[[127 117 128 124 119 123]
 [131 126 142 143 106 106]
 [118 144 135 128 124 132]
 [126 126 131 129 115 118]
 [132 136 138 131 137 128]
 [111 130 122 124 137 141]
 [137 130 120 135 144 117]]
:
[[137 130 120 135 144 117]
 [111 130 122 124 137 141]
 [127 117 128 124 119 123]
 [126 126 131 129 115 118]
 [118 144 135 128 124 132]
 [132 136 138 131 137 128]
 [131 126 142 143 106 106]]

[[118 132 112 115]
 [118 127 122 118]
 [106 110 138 135]
 [114 118 133 134]
 [137 136 118 136]]
:
[[118 132 112 115]
 [137 136 118 136]
 [118 127 122 118]
 [114 118 133 134]
 [106 110 138 135]]

[[124 127 127 131 121 120 137 132 140 132 128 123 123]
 [123 115 118 118 131 113 114 133 142 119 132 117 128]
 [132 125 129 119 126 129 136 127 131 123 134 122 126]
 [125 104 117 120 125 121 135 129 146 122 133 103 132]]
:
[[125 104 117 120 125 121 135 129 146 122 133 103 132]
 [123 115 118 118 131 113 114 133 142 119 132 117 128]
 [124 127 127 131 121 120 137 132 140 132 128 123 123]
 [132 125 129 119 126 129 136 127 131 123 134 122 126]]

[[127 141 144 152]
 [112 138 141 118]]
:
[[112 138 141 118]
 [127 141 144 152]]

[[131 121 127]
 [120 128 122]
 [124 121 128]
 [135 127 129]
 [138 147 121]
 [155 138 124]
 [127 136 114]
 [ 98 112 132]]
:
[[127 136 114]
 [138 147 121]
 [120 128 122]
 [155 138 124]
 [131 121 127]
 [124 121 128]
 [135 127 129]
 [ 98 112 132]]

[[134 134 100 141 135 135 131]
 [141 125 104 144 128 122 118]
 [144 122 111 154 140 114 107]
 [138 144 108 153 140 134 130]]
:
[[134 134 100 141 135 135 131]
 [141 125 104 144 128 122 118]
 [138 144 108 153 140 134 130]
 [144 122 111 154 140 114 107]]

[[126 130 120 138 106]
 [125 132 118 135  98]
 [137 143 126 119 107]]
:
[[125 132 118 135  98]
 [126 130 120 138 106]
 [137 143 126 119 107]]

[[124 132 119 115 150]
 [132 129 130 135 140]
 [133 128 126 132 113]
 [123 134 138 134 128]
 [137 137 132 137 116]
 [118 132 127 132 131]
 [120 125 128 126 140]
 [123 126 136 140 120]
 [120 133 121 122 140]
 [134 132 131 132 121]
 [129 128 124 137 139]
 [124 118 133 124 119]]
:
[[124 132 119 115 150]
 [120 133 121 122 140]
 [129 128 124 137 139]
 [133 128 126 132 113]
 [118 132 127 132 131]
 [120 125 128 126 140]
 [132 129 130 135 140]
 [134 132 131 132 121]
 [137 137 132 137 116]
 [124 118 133 124 119]
 [123 126 136 140 120]
 [123 134 138 134 128]]
